Below is a small trained network, with its code and all its weights. Each question gives an input and a target symbol and asks what happens when units are switched off, that is, made to give their printed mean instead of their output.

import numpy as np


def w(rows, s, z=0):
    codes = np.array(rows[::2]) - 128.0
    scale = np.full(codes.shape[1], s)
    scale[-1] = z or s
    return codes * scale


def f(y):
    return np.maximum(y, 0)


def softmax(a):
    e = np.exp(a - a.max(-1, keepdims=True))
    return e / e.sum(-1, keepdims=True)


def log_softmax(a):
    a = a - a.max(-1, keepdims=True)
    return a - np.log(np.exp(a).sum(-1, keepdims=True))


def net(x, mask):
    ids = ['αδεησφψ'.index(c) for c in x.split()]
    T = len(ids)
    res = E[ids] + P[:T]
    q, k, v = (res @ M[0].T for M in (Q, K, V))
    z = softmax(np.where(np.tri(T) > 0, q @ k.T / 3**0.5, -1e9)) @ v
    res = res + np.where(mask[0], z, O[0][:, -1]) @ O[0][:, :-1]
    y = f(res @ A[0][:, :-1].T + A[0][:, -1])
    res = res + np.where(mask[1:25], y, B[0][:, -1]) @ B[0][:, :-1]
    return log_softmax(res[-1] @ U[:, :-1].T + U[:, -1])


Q, K, V, O, A, B = {}, {}, {}, {}, {}, {}
E = w([
[40,82,16,114,68,165,101,141,116],'α',
[156,86,110,189,132,84,159,168,113],'δ',
[142,55,162,145,63,206,57,146,126],'ε',
[91,42,53,68,93,133,112,127,141],'η',
[180,89,92,124,4,163,138,95,80],'σ',
[102,44,136,147,170,95,102,151,123],'φ',
[110,65,71,114,113,63,131,106,93],'ψ',
],0.022)
P = w([
[206,84,139,102,97,61,149,151,151],'0',
[29,82,190,179,90,161,98,181,130],'1',
[167,136,135,92,93,110,104,119,156],'2',
[83,40,182,206,145,152,84,172,137],'3',
[65,153,92,15,184,121,94,97,148],'4',
[75,33,135,181,180,194,147,71,83],'5',
[173,181,126,130,131,147,166,65,221],'6',
[199,3,98,173,103,170,75,152,116],'7',
],0.012)
Q[0] = w([
[101,245,145,132,161,124,129,137,84],'head 1',
[100,240,155,104,131,129,158,144,137],'head 1',
[76,130,157,110,101,113,162,131,96],'head 1',
],0.012)
K[0] = w([
[48,34,170,138,76,71,93,198,82],'head 1',
[146,4,112,142,43,122,194,247,15],'head 1',
[190,80,67,2,151,78,120,156,126],'head 1',
],0.0074)
V[0] = w([
[104,102,194,246,131,178,131,202,48],'head 1',
[137,73,199,171,251,64,2,136,158],'head 1',
[75,49,119,113,128,163,80,191,195],'head 1',
],0.0073)
O[0] = w([
[152,140,122,106,248,142,115,67,67,40],'head 1',
[142,82,43,147,92,71,87,91,204,123],'head 1',
[206,136,127,98,189,166,98,210,129,254],'head 1',
],0.012,0.0078)
A[0] = w([
[128,105,151,64,90,145,113,78,129,130],'neuron 1',
[80,76,120,145,87,118,106,229,180,96],'neuron 2',
[133,145,95,162,77,84,113,171,188,145],'neuron 3',
[162,58,172,143,105,121,108,167,190,252],'neuron 4',
[118,153,115,83,82,142,101,129,79,135],'neuron 5',
[105,128,144,116,104,158,137,121,110,135],'neuron 6',
[153,134,91,86,167,141,138,127,115,201],'neuron 7',
[114,184,137,103,116,162,165,176,195,93],'neuron 8',
[179,150,171,168,140,125,154,114,141,211],'neuron 9',
[66,109,118,183,120,170,136,119,107,118],'neuron 10',
[129,156,166,85,138,161,175,207,113,118],'neuron 11',
[103,159,180,155,172,162,106,89,92,109],'neuron 12',
[133,137,83,173,99,155,117,151,64,188],'neuron 13',
[160,111,168,104,93,177,120,170,160,77],'neuron 14',
[151,133,167,61,143,86,100,126,108,120],'neuron 15',
[126,148,83,116,119,143,166,72,82,125],'neuron 16',
[147,101,111,129,190,173,106,81,100,131],'neuron 17',
[177,130,97,97,166,112,118,165,164,173],'neuron 18',
[158,228,121,101,115,151,116,89,114,148],'neuron 19',
[143,55,123,158,140,118,45,117,112,100],'neuron 20',
[101,48,160,247,160,122,76,108,98,147],'neuron 21',
[155,100,124,105,108,99,120,115,127,131],'neuron 22',
[117,122,171,91,146,141,125,116,148,161],'neuron 23',
[194,161,136,120,113,169,121,117,112,131],'neuron 24',
],0.011,0.0035)
B[0] = w([
[152,112,119,117,132,88,123,117,82,148],'neuron 1',
[112,171,150,139,87,87,140,144,184,252],'neuron 2',
[130,157,150,176,133,213,179,108,72,193],'neuron 3',
[77,113,67,188,121,99,100,127,130,247],'neuron 4',
[127,124,150,108,145,130,150,155,139,158],'neuron 5',
[111,59,141,108,106,109,129,139,94,154],'neuron 6',
[116,188,83,153,145,107,254,153,125,144],'neuron 7',
[164,144,118,187,136,158,165,178,177,155],'neuron 8',
[124,27,66,89,127,79,76,138,50,137],'neuron 9',
[127,49,59,159,111,57,114,169,9,152],'neuron 10',
[157,25,178,142,166,137,67,112,166,190],'neuron 11',
[149,205,202,92,179,180,213,135,117,140],'neuron 12',
[98,126,126,57,192,190,157,111,175,168],'neuron 13',
[106,146,111,169,137,99,117,182,154,195],'neuron 14',
[106,88,109,157,78,130,76,82,134,136],'neuron 15',
[158,92,92,96,124,112,79,141,215,135],'neuron 16',
[133,237,115,91,114,89,144,220,159,150],'neuron 17',
[102,74,121,211,122,163,154,93,114,186],'neuron 18',
[149,84,186,37,61,83,90,99,157,135],'neuron 19',
[81,159,145,109,194,137,152,145,188,214],'neuron 20',
[134,105,114,40,79,128,180,115,152,195],'neuron 21',
[69,148,170,149,133,154,109,139,130,160],'neuron 22',
[138,55,93,127,135,52,58,178,67,137],'neuron 23',
[81,121,155,127,90,146,93,130,136,151],'neuron 24',
],0.0071,0.027)
U = w([
[223,162,122,65,178,195,220,183,204,140],'α',
[182,92,71,188,153,117,163,145,36,249],'δ',
[223,81,59,157,175,133,1,157,133,76],'ε',
[222,140,128,175,72,100,130,165,165,1],'η',
[220,73,63,17,39,55,95,122,196,133],'σ',
[70,114,177,154,149,216,129,22,204,127],'φ',
[119,174,135,137,22,74,145,111,113,174],'ψ',
],0.0066,0.004)

Each question gives the input, a string of symbols that net reads in full, and the target symbol t.
The units are the heads (3 rows each of Q, K, V and O) and the neurons (one row each of A and B). Each row of codes is followed by its name. A weight is (code - 128) times the scale printed after its matrix; where a second scale follows, it is the last column's (O, A, B and U).
mask holds one flag per unit, heads first, then neurons. A switched-off unit (its flag False) gives its mean, the last column of its rows in O or B, instead of its output. The means were averaged over made-up inputs and are rounded, as every weight is.
A unit's drop is (log p(t) with every unit on - log p(t) with that unit switched off) / (log p(t) with every unit on - log p(t) with every unit switched off).
The circuit of an input: a set's keep is (log p(t) with only the set's units on - log p(t) with every unit switched off) / (log p(t) with every unit on - log p(t) with every unit switched off). Starting from the 12 units with the biggest drops (on a tie, the unit counted first), units are removed one at a time, each time the one whose removal leaves the highest keep (on an exact tie, the one counted first), for as long as the keep stays at least 0.8.
units of the circuit, in order: the units of the circuit, biggest drop first
unit that matters most: the unit with the biggest drop
top k neurons: the k neurons with the biggest drops, biggest first
drop of u: that unit's drop, to one decimal
input φ σ η ψ α, target α: top 2 neurons : [neuron 4; neuron 8]
input σ σ σ ψ, target δ: units of the circuit, in order : [head 1; neuron 10]
input φ σ ψ, target ψ: units of the circuit, in order : [head 1; neuron 11]
input ε φ φ ψ δ φ, target σ: unit that matters most : neuron 21
input φ σ α η, target ε: units of the circuit, in order : [head 1; neuron 11; neuron 21; neuron 3]
input ε σ σ φ, target δ: units of the circuit, in order : [head 1; neuron 10]
input α ψ ε σ, target α: units of the circuit, in order : [head 1; neuron 17; neuron 13]
input φ η σ ε ψ φ φ α, target φ: units of the circuit, in order : [head 1; neuron 3; neuron 20; neuron 13]
input σ σ φ φ σ σ ε σ, target α: units of the circuit, in order : [head 1; neuron 13; neuron 17]
input φ ε σ α φ α φ η, target φ: units of the circuit, in order : [head 1; neuron 20; neuron 3; neuron 22]
input α δ α ψ, target ε: units of the circuit, in order : [head 1; neuron 11; neuron 3; neuron 20]
input σ α η ψ α α, target ε: top 4 neurons : [neuron 11; neuron 10; neuron 21; neuron 20]
input η φ ε φ φ ε δ, target δ: units of the circuit, in order : [neuron 2; neuron 9; head 1]
input ε φ φ σ φ ψ η ε, target η: top 2 neurons : [neuron 2; neuron 14]
input ε ε η σ, target η: top neuron : [neuron 2]
input σ φ φ ε δ, target δ: top 4 neurons : [neuron 2; neuron 13; neuron 18; neuron 21]
input φ ε φ η ψ, target ψ: units of the circuit, in order : [head 1; neuron 11; neuron 3]
input σ ε φ ε δ η, target σ: units of the circuit, in order : [neuron 3; neuron 18]
input σ α ε α σ η, target δ: units of the circuit, in order : [head 1; neuron 10]
input σ φ η ε, target η: top 3 neurons : [neuron 2; neuron 14; neuron 8]
input φ ε φ σ ε, target ε: unit that matters most : neuron 21
input φ σ σ α ε δ δ φ, target σ: top 3 neurons : [neuron 21; neuron 3; neuron 18]
input φ σ η σ σ ε, target δ: drop of head 1 : 1.0
input φ φ σ α, target δ: drop of head 1 : 0.9
input σ φ δ α, target σ: drop of neuron 3 : 0.2
input η φ φ σ ψ φ ψ σ, target ψ: drop of head 1 : 1.0
input φ φ α, target α: top neuron : [neuron 4]
